Each row has a class, written after it.
[-31 -23  34  13 -33  -1  18  15  32 -17  11  -8  -7  25   6  38   1 -12
 -10  -8 -18 -21 -55  37   4  -6 -28  38  -3  21 -30 -14  10  36]	S
[-18  16  24  42 -30 -30   6  30   8 -38  40 -22   6  25  11  15 -23  38
   1  40  19 -16 -25  11  22  -4  -4  32  47  18 -35 -36  11  21]	D
[  9  31  11 -12  14  24  -7 -22 -17  -2 -62  24 -23 -24 -29 -59 -31 -36
  49 -21  34  24  13 -18 -30   4  63 -26  -4 -23  -1  28 -24 -46]	X
[ 13   7  20 -34 -10   8 -32   2   7 -22  30 -39  -7  -2   7  -6  20 -20
 -55  28  11   9 -10  26  37   4  -9 -30 -30  11  -9   9  36  67]	M
[ 31  18  18 -20 -27  -1 -33 -10  -6 -32 -21 -11 -26 -37 -24 -11  -7   2
 -49  37  37  17  12  21  18  -3  38   0  25  20 -40 -21  11  20]	S
[ 26 -21  43 -22  -4   4  18 -32  21   8   4 -49   3 -34  17  19  12   7
 -14  19   1   8  -3  -7 -27 -66   9 -71  25  -4 -11   6  28  19]	H
[ 20  -8  17 -19 -16  -1   4 -47  14   2 -21 -59 -10 -33  12  18 -25 -55
  62 -19  36  31 -38   8  14 -23  50 -18  33 -16  13  19 -11 -35]	T
[ 10 -35   3   0  -1  -5 -30  20 -16 -12 -17  15   4  -3 -10  24  31  12
 -17 -22 -16   1  -6  -2  -7 -11   9 -18  12  49 -10  -4   6  43]	P
[ 30   3  -1 -27 -14  -5  18 -15   0  -3   1 -40 -21  -8  21  30  35 -35
 -29   5  -6   2 -10  40 -33 -16 -20 -11   7 -40 -10  14  19  16]	Q
[ 16 -14 -13  -8  24   7 -48   3 -22  58   3  12  12  42 -32 -30 -23  29
 -29 -11 -13  22  12   1  31  -4 -19  -9   3   8  17   0  12  -9]	J
[ 14 -36 -79   3  43 -35 -15  66   6   9 -20  26  19 -64 -44  53  -7 -43
  64  11   2   0  42   3   8 -22  25  44  -9  54  55 -45   8 -14]	X
[ 38 -34  11 -19 -15  -3   6 -11   4 -26  -7 -40 -22 -18   0  -1  25  44
 -42  31  -1  15 -19  24 -20  -2   1 -13  19 -11 -18   9  17  56]	R
[ 32 -10  12 -10 -18  16 -13  13   5  23 -16   2   9 -22 -12   7  -5  23
 -21  13  14  10   2  23 -37 -24 -21 -19  -5  17   4  -5  43  29]	M
[  5 -27  18   7 -35  24  -6   4  18 -17   3 -25 -32  67   1   5   2  14
 -62  -1 -31 -30 -29  48   5 -13 -45  10  16   8 -61  -6  54  50]	Q
[ 10  15  -8  -3 -20   5   1   7 -14 -17  15 -10 -24  18   2   1  10 -11
 -34  28  15  -9  -1  27   0 -10 -11 -38 -10 -24 -36   7  24  23]	C
[-23  51 -11  16 -16   2  -8  99  -3 -51 -11   1  -3  75 -15 -19 -32   4
 -69  56  -7 -60  -3  11 -19  22 -72  27   4 -16 -80 -16  40  16]	J
[-28  41  35 -13 -17  58  -1 -25   2 -36 -30 -26 -17  23  14 -38  28 -22
 -35 -51 -43 -51  28  10 -11  48  13 -25  14  12 -44  15  -6   2]	T
[-11 -12  42  10 -44  38  29 -28  14 -26   7 -36 -10   1  10   6  -2  28
   6   7  19  -3 -37  19  -2  -3  -7 -21  14   3 -42   8  19   9]	T
[  9  17   6   1 -15  -9  -7  25   3 -26  13  -8 -12  55 -17 -17 -13  -5
 -38  30 -15 -57  14   3   3  -8 -35 -20 -14 -22 -54  -9  28  36]	Z
[ 18  -5   0  -9  16  17 -17  15  -3 -10  -3  26 -19   1 -15  -9  13   1
 -32  35  -8   3  10  -3  -2   0 -28 -36 -15 -21 -21   0  13  20]	Z
[  8  -4  17   3  -8 -22   5 -12 -17 -18 -20   9 -20   4 -25   2   1 -30
  21 -14 -15 -19  20  -5  18  -8  40 -20  10   6 -34  -1 -24   4]	Z
[  9 -27 -12 -11  11   1 -10  13 -10 -11  -2  -2  -7 -24  -4  34  22   3
 -41 -13 -23  17  -2  11  -3 -16   0 -29 -17  24  -3  -6  21  39]	Q
[-21  13  -4   5 -17  36  16 -18  20  -3  12 -40  11  22  22   2  22  28
 -33 -18 -30  -7  -8  48 -43  23  -7   9   0   0  47   6   4 -18]	S
[ -6  21 -24   9  24 -17 -13   2  11   6 -24  34  -3 -22  -8 -41 -35  -8
 -32  11 -27  11 -12 -65 -61   1   4 -21 -26 -72 -38  28 -54 -59]	Q
[  9  25  34   3  -6  -3 -36   3  -5  -8 -33  38   3  31 -31 -13 -27 -27
 -18 -18   3  -2   1 -12  19 -14  38 -12   3   7 -21  -3 -18 -12]	X
[   0  -19  -15  -17   -3   27   15   16   -5    4  -18  -35   -2   29
   16    5  -45    8 -108   -5  -41  -34  -49  -67  -41  -13 -110  -51
  -30  -46 -100    2   45    0]	T
[  5  26  -7  -9  10   3 -33  27 -22   7 -24  21 -11 -15 -22 -10 -35 -41
  43   2  18  26 -24 -15  -2  14   4  -1  19 -20  15  -1 -24 -54]	J
[  2  -6  -1   9   7   5  -5  16  14 -31  11 -21  -9  26  24 -28  30   4
 -42  22 -42 -35  36  -3 -31  27 -26  -1   1 -13  10  12  46  13]	P
[ 24 -28   1 -22  26 -13 -21 -28 -10  38   0   0  -8   2 -15  -9  20 -17
  41 -34 -50  23 -13 -28   0 -20  -1  -4  20 -34  46  14 -31 -53]	T
[  8   3  -3  -8  -7  -2   3   0 -11 -18 -13 -12 -14  24  13 -10   8  -8
 -35  21 -12   6  15  11 -19   8   5 -25 -11   4 -20   6  22  22]	S
[ 18   2  16 -12 -11  11  -6  -2  -4  -8   4  -2 -11  20  -4 -18  -2  22
 -31  18   2  -3  -5  -7   3   8 -34 -16  -4 -17 -21  -5  16  25]	Z
[  2  11   3 -12  -8   1 -15  -5   8   8  -1 -13 -13   0  -5 -10 -12 -21
  -2  -8 -12  -2  -6  -6  -5   5   3 -20   2 -21  20   6 -14 -13]	Z
[-16   6  40   3 -19  26  20   2   0 -37  -7  -1 -21  28   8 -17   6   5
 -46  22  -1   1 -18   6  -6  22 -12 -27 -11 -18 -44  26  18  17]	J
[ -1  27  15  10 -38 -13   6  -1  -7 -36  41 -71  25 -39  22  29  11   3
  -6  30   8   5  22  17  12  44  10 -10  36  12  16 -15  -7  -9]	S
[  1   3  -2   1  22 -17 -27  -1  -4  38  -8  24  17  15  -1  -6  -6  -9
  38 -24 -19  15 -10 -37  -7 -12   6   4  12   1  24   1 -33 -32]	P
[  9 -44   0  17  -1  31  20  20 -15 -20 -15  16 -20   1 -15   1  35  28
  -3  -7 -38   5   2  19 -45  29 -35 -34  -7  12 -21  23   9  37]	H
[ -4 -10  21   7 -16  12  -1   7  -4 -16  -3 -10  -4  45   5  -7   6  29
 -50  -1 -24  -2  -7   7  -5   2 -29 -15  15  -3 -16   1  26  12]	S
[  5  -5  40 -11 -18  28  -6  -3   5 -21  -9 -27  -1 -32   8   8  20   3
 -23  12  14  23 -22  24 -10  -5   6 -35  10  14 -15  16  17  31]	M
[-11  -1  36  -6 -29  19 -17  -1  -5 -33   2 -15 -22 -28   3   3   5 -32
 -32 -12  14  -3 -35  28 -10  15  12 -23 -12   3   5  16  11  20]	Z
[ 41 -10  12 -25  23  -5   4 -10   2 -12  -8 -15 -10  -3 -15  -9  17  18
 -14  44  23  13  18 -12   9 -54  11 -63  21 -21 -43   4  24  41]	D
[  3   4   6 -15  16 -18 -12   2   5  17  -3 -26  19  34 -14  -7  -1 -20
  38 -13 -29  -7   1  -8  22 -19  19 -16  18  -5  26   9 -25 -16]	R
[  6 -16  23 -28  -9   4  -7  10  -2 -27  -6   1 -19   7 -11  13  17 -17
  10  25  12   7  -9  14  31 -14  15 -46  -2  19 -17  -2  10  46]	J
[ 18 -24  25  -7  -4  -4  -3   2 -15 -24 -16 -17   2  -9  -7  37   4 -20
  53 -12  -2  16 -16  13  15 -16  27 -26  15  35   2 -10   6  16]	T
[ 28  -9   8  28   7  10  10  29 -15 -16 -13  -1 -12  44  -2 -17   0  38
 -48   9 -32 -23  28  -5 -29   7 -49 -33  22 -29 -51  12  56  33]	R
[ 30  -2 -10  -7  -3  20  -2  -3 -22 -11 -14  11 -19 -62   1   2  -3  32
 -35   8  28  23  -3 -12 -44  -1   0 -31 -13   7 -34  -9  25  33]	V
[ -9  20  45  14 -72  39  -4 -15  27 -38   5 -22 -18  46 -10 -13  -2   8
  -8  -9  -8  -9 -31  21  23  48   1  11  16  15 -37  16 -13   8]	T
[ 30  12  15  -7 -29 -23 -11   9  20 -50 -10 -21 -34  13 -27  -8 -12 -11
 -80  53  23 -17   2  12  44 -18   6  19  25  -2 -95  -7  20  40]	H
[ 27 -31  11 -19 -11 -26  14  -6 -18  -6   8 -54  16 -66  -5  62   6   8
 -16  13   4  29  -8  26 -16 -30  36 -24 -11  45  19 -23  15  41]	X
[  1  -1  -7 -18  25  -7 -22  -7  11   4  -5  -8  18 -20   6  20 -12 -34
 -27 -13 -16  24 -16 -34  40 -11  20   1  -6   3  20 -15 -19 -31]	C
[ 23  -6  -5  -6 -24   3   3  -7 -13   7 -21   7  -2 -14 -26  41  -2   6
   0  -9  36  34 -23  41  31   1  10  13  14  18 -11  -8 -24   8]	V
[ -6  25  12  -4 -13  13   3  -5  13   8 -10   3  -3   9  -1 -28 -10  -4
  10  -2   4  19 -13 -27 -10   7   7 -16  -2 -20 -23  21 -25  -8]	C
[  21   15   -1  -18  -37   65  -15  -25  -17  -12   20  -77  -22   11
   14  -37  -12   60 -114   38   -5  -22   -8   47  -33   38  -77  -51
   23  -63    2   -1   42  -28]	V
[  4  -9  34  -5 -26  18 -42 -17   5   6  -1 -32 -19 -18  -5 -27  -6  17
 -42 -51 -47  20 -48 -12 -38  32 -10  18  30  -3   8   8 -15  -6]	S
[ -2  -5  37   8 -20  16   2 -13   3 -15   1 -15  -2 -14  -1  -2   0   9
  14 -10  19   6 -35  21   1  12   9 -12  18 -11   5  17  -9   4]	R
[  6 -26  -3  -3 -21  -7   8 -16  28   6  27 -10  -8 -33  -9  42   0 -11
 -17  33  15  21 -38  -5  24 -15  -3  -8 -11 -13 -30   0 -26   9]	X
[ 18  38  -6 -27  19 -12 -11  18  -9 -14 -28  10 -25 -21 -11  16 -25 -24
 -36  48  42  54  -2 -19  37 -46  31 -43   3   7 -38 -11   7   6]	H
[-17  -1  -7   0  31   3 -20   1  29   7 -20   4  -1  24  -7 -33  -2 -56
 -25  -4 -50 -21  21 -44   6  -4  -7  -5  15 -44 -10  24 -18 -72]	S
[-12  19  -2   2  -5   0 -15  25  13  -1 -23  -6   8  13  -3 -17 -29 -48
   7 -25 -15   4 -11 -38  -4  13   9  -3  -1  -8   0  19 -12 -31]	C
[ 19   4  16  13 -18   6  33 -14   7 -34  16 -22 -36  11   5  -2  -1  24
 -28  36   7 -11  11  25  -5  -8 -11 -35   5 -25 -42   2  37  31]	H
[ -8   7  13   3  10  -4 -12 -10   6  22  -2  -1  18 -10 -12 -16 -19 -14
  26 -23 -25   0   7 -42 -11  -6  24 -22  -5   1  20   6 -29 -35]	Z
[ 25  -8  17 -25   8  -2 -13  -4   0  -7  -9   4 -13 -17  -8   4   8  10
  -8  37   9  28 -11   1   6 -15  13 -19  11   1 -19 -11  -2  23]	J
[ 12 -48   5  -8  21  10 -25  33   0  12 -52  40 -35  92 -32  -6  -6 -41
 -23  -5 -28 -28  15  44  43 -31 -30 -15  17  17 -34  -6  48  37]	D
[  6  16   2  -3 -27  27 -10  36  -1  -9 -10 -22 -10  70  15  -7  -4  -3
 -49  19   3  -3 -15  39  -2  11 -52  -2  16  -9 -22   5  48  25]	C
[ 21   9  12   0   0   1   7 -29   1  18  -3   2   3  -4  -4   3   5 -18
  21  -1  25  26 -14   0  -3 -12  17 -12  19 -23  -6  19 -25 -22]	D
[  3  -1  26 -11 -32   6 -16 -11  11 -18  20 -17 -22 -15  -3   1  18  17
 -50  17  -6   0   0  21  23  -1   3  13  12  25 -19 -19  20  29]	Q
[  7   8 -12  29  11 -16   8   9 -32 -24  -7  -3   2  36  19 -20 -42  19
 -43  10  25  -6  -7 -25  -4  -3 -28 -29  15 -42 -58   9  21 -11]	H
[-22  36 -10   5  11 -35 -51  63  49 -19  34   1  20   0   3 -37   2 -36
 -33  59 -25 -83  50 -50  18  20 -29  11  17 -19 -53 -13 -12  16]	R
[ 31 -18  19 -12 -11  17  -1 -16  -4  -8  -5  -5 -29 -34  -5  15   7  16
   0  21  24  39  -7  29   4  -4  -3 -13  17   5  -2 -16  29  26]	S
[ -7  50   4  19   6 -12 -17  72 -30 -39  -8  -1 -21  15  -2   6 -64 -50
 -33  26  14  -4  11 -40  15 -10 -15 -58 -10  -5 -54 -10  58   9]	Z
[-15  10  50   2 -50  11  14 -14   8 -33  10 -40 -29   6 -11  -5   3 -10
 -27   1 -11 -14 -17  32  -2   7  12   0   5   8 -29   7  16  15]	S
[  5   6 -17  -6  19 -12  20 -19  27   1   8 -25  23  29   1 -20  20  15
   5   8 -30 -26  49 -12  -4 -23  10 -16   4 -30   8   9  -5 -20]	Q
[ 13  10 -35 -33  22 -16   2 -24   3  -6   9  -6 -31  34  22 -12  18 -10
 -31  19 -31  24  33  -9  33   7  21   4 -30   9  24 -19  17  18]	S
[ -3  -5 -12  24  17  22 -14  11 -15  -6  -5   7  11  27  34 -21  -9  47
 -65  21  18  13 -23   3 -42  -1 -23 -28   7  -4 -39   6  29  24]	D
[ 29 -11  30  -2  -3  -1  -3 -17   5  -7 -19   3  10 -21  -5   8   8  14
 -16  22   7   4   0  -6  -6 -19  20 -31  22  -5 -30   2 -10  11]	R
[  1   8  12  -7 -11  10 -19  17 -15 -27 -17  16 -14 -28 -15  12 -10  -4
 -34   2  17   5 -11   0   7   0  12 -16  -9  24 -13 -17   9  19]	Z
[ 38 -25  14 -13  24   3  10 -15  10   9 -20 -31  -2 -24  24  21  11  44
 -17  20   8  50   5  12  -2 -33  19 -29  38   8  14  -8  37  39]	R
[  9 -18   0 -12 -10 -25 -34  18  15  38 -20 -18  18  -6 -19  -2 -19 -35
  15 -31 -38   1  -2  -8 -40  -8   1  -4  17  -6  52  11 -16 -33]	S
[ 31  -4  18   7  -6  19  10  12 -15 -20  -7 -32 -15  20   9   5  -2  21
 -27  25  14   9  -9  27  -4   1 -36 -37  31 -31 -26  11  51  26]	R
[ 12  13   1  -6  13  -2 -35 -14  -5   4   7 -23   8   3  14 -11   3 -11
  20 -21  -5  26  -4 -10  14   3  30  -2  21  12  18   4  -7  -9]	T
[  3   4  -6 -10  40  -1 -14  -9   4  17 -15  12  15  -8 -12 -26 -16  -5
  21 -12   8  21  -3 -43   7  -8  16 -23   1 -12  -5   8 -31 -13]	D
[  6 -39  27 -10 -35 -18  -7 -30  41 -32  55 -50  -9 -53  18  34  50   3
  27 -39 -28 -10 -15  67  15  56  26  34   7  36  91 -14 -26  64]	H
[  4 -24   3  10 -30  23  28  -8  -6  -9   0 -20   8  14  24  26  24  35
 -33 -23  -5   6 -16  28 -25  14 -18 -26  -2   7 -11  12  16  37]	C
